Look-ups in named tables: a row name and a column name give one cell, copied from the table.

pom.tsv
	mul	mavo	dogo	nikige	vek	nof	fopanur
lasoze	518	508	553	523	517	529	523
dos	507	518	532	518	532	522	526
delop	465	433	517	403	429	628	343
nodu	445	340	428	522	358	502	322
nolufuf	308	194	380	648	257	612	365
raz	552	549	529	507	525	535	545
pofolin	412	608	761	307	477	487	276
zunav	626	749	625	395	667	389	591
zok	517	509	542	525	529	535	535
nifat	557	582	473	585	701	614	552
ror	642	304	244	757	580	606	330
kibuga	542	530	526	537	523	524	540
kon	515	496	505	549	519	480	496
fatez	783	953	657	361	784	344	744

delop, mavo -> 433
zunav, fopanur -> 591
nifat, fopanur -> 552
nolufuf, mavo -> 194
nolufuf, dogo -> 380
nodu, mul -> 445
kibuga, nikige -> 537
lasoze, nof -> 529

Table beg
         sataris    kiv  nutek  tupan    tep   niru  gosovug  petano  kuvot
geviv      35144  65553  26369  22658  46206  75913      807   38961  50024
fimifal    82154  39192  10494  74910  52262  82898    41057   14682  47824
dud        50410  53314   8424  47302  57122  61955    45729   28637  67756
ked        54531  33125  18869  59183  61217  14547    55503   16882  76207
sebon      16737  37592  58505  21666  42551  57711    51067   45546  51491

fimifal, kiv -> 39192
sebon, sataris -> 16737
sebon, kiv -> 37592
geviv, niru -> 75913
geviv, kiv -> 65553
ked, tupan -> 59183
dud, sataris -> 50410
geviv, tupan -> 22658
geviv, sataris -> 35144
geviv, nutek -> 26369
fimifal, gosovug -> 41057
sebon, nutek -> 58505
sebon, tep -> 42551
geviv, tep -> 46206
sebon, tupan -> 21666
dud, niru -> 61955
sebon, kuvot -> 51491
fimifal, tupan -> 74910
dud, nutek -> 8424
ked, petano -> 16882

tiz
         gegifeb  tabud  fada  dutofuf  rokiso  numinu
fabetor      573    459   586      521     541     372
miv          476    482   487      481     483     493
zimusa       316    602   250      755     299     593
kas          541    684   406      821     422     372
nek          519    578   403      674     433     429
gafuza       725    439   766      636     584     197
boz          649    750   462      874     496     381
zot          307    679   977      413     691     576
bar          650    481   691      598     574     296
vevepo       383    478   661      454     698     533
nakovo       289    146   204      173     233     330
zit          431    487   586      490     477     430
buvezuz      450    469   510      418     443     500
kozo         534    626   416      730     405     405

What is the gegifeb of boz in tiz?
649
What is the gegifeb of nakovo in tiz?
289
What is the tabud of zit in tiz?
487
What is the gegifeb of bar in tiz?
650
What is the numinu of vevepo in tiz?
533
What is the numinu of miv in tiz?
493

lomu =
columns: zef, peg, bafe, fosesek, mosa, godedel
momuli: [-0.43, -0.21, -0.23, -0.35, -0.07, -0.51]
ritatad: [-0.21, -0.25, -0.15, -0.40, -0.12, -0.69]
bur: [-0.18, -0.21, -0.15, -0.46, -0.05, -0.77]
lesope: [0.11, -0.04, -0.26, -0.68, 0.13, -0.33]
tonaf: [-0.02, -0.20, -0.14, -0.52, -0.04, -0.73]
fodob: [-0.58, -0.21, -0.18, -0.42, -0.07, -0.67]
neb: [-0.07, -0.16, -0.34, -0.30, -0.05, -0.07]
bazozo: [-0.33, -0.12, -0.19, -0.62, 0.01, -0.47]
dum: [-0.02, -0.20, -0.28, -0.37, -0.09, -0.23]
vadodeb: [0.88, -0.22, -0.26, -0.31, -0.10, -0.35]
zikot: [0.18, -0.25, -0.25, -0.28, -0.13, -0.38]
dukot: [0.06, -0.21, -0.28, -0.32, -0.08, -0.27]

bur, fosesek: -0.46
momuli, zef: -0.43
momuli, godedel: -0.51
dukot, bafe: -0.28
zikot, fosesek: -0.28
vadodeb, mosa: -0.10
vadodeb, bafe: -0.26
lesope, zef: 0.11
ritatad, godedel: -0.69
lesope, peg: -0.04
bur, zef: -0.18
ritatad, peg: -0.25
dukot, fosesek: -0.32
tonaf, godedel: -0.73
Which row has the largest mosa? lesope

tul
columns: sina, mame, gul, bapu, sisot, putu, vifu, lidu, fev, fisur
fepe: [132, 96, 124, 151, 107, 181, 103, 144, 74, 170]
funun: [165, 35, 112, 89, 102, 192, 8, 133, 125, 129]
vizuned: [53, 79, 94, 185, 148, 143, 121, 122, 143, 141]
dit: [126, 179, 127, 215, 126, 107, 152, 126, 109, 119]
dep: [142, 47, 248, 35, 91, 173, 141, 134, 196, 76]
vunopes: [143, 108, 145, 117, 174, 129, 113, 116, 198, 127]
namete: [165, 169, 66, 73, 133, 97, 200, 121, 105, 117]
kubulaf: [89, 107, 128, 142, 160, 139, 185, 134, 181, 135]
midirin: [113, 106, 114, 136, 125, 7, 135, 135, 49, 163]

mame of dep = 47
vifu of vunopes = 113
fisur of midirin = 163
sina of namete = 165
bapu of kubulaf = 142
gul of dep = 248
fisur of fepe = 170
vifu of kubulaf = 185
mame of fepe = 96
lidu of vizuned = 122
sisot of dep = 91
fev of funun = 125
mame of dit = 179
vifu of dep = 141
sina of kubulaf = 89
vifu of dit = 152

vanu:
,ropedi,vuluma,rak,penuti,vobabi,mot,lifef,lod,leba,vupe
famo,33995,22272,33902,37071,41678,37994,23166,41937,31526,13534
basevaz,81154,32363,20291,21804,39070,71248,86315,17319,23372,56413
nuzufik,-4895,39724,40264,45686,-6430,11731,90727,-3759,80721,44807
nuz,41253,57072,23237,27167,42068,18857,20597,16210,-521,16643
dera,94218,46764,44125,42006,22437,76644,-52915,48934,474,82129
sir,11043,86663,63969,69112,-19613,13834,-34724,15680,-4180,32884
vavu,62540,59680,68888,62662,-3987,47921,-70263,55948,12425,64648
dutukim,27869,55160,-13217,468,66534,15103,40740,-14298,-8918,37155

What is the vuluma of nuzufik in vanu? 39724
What is the mot of nuz in vanu? 18857
What is the vuluma of dutukim in vanu? 55160
What is the mot of dera in vanu? 76644
What is the vuluma of basevaz in vanu? 32363
What is the vupe of sir in vanu? 32884
What is the ropedi of dutukim in vanu? 27869
What is the vuluma of dera in vanu? 46764
What is the vobabi of famo in vanu? 41678
Which row has the largest lifef? nuzufik

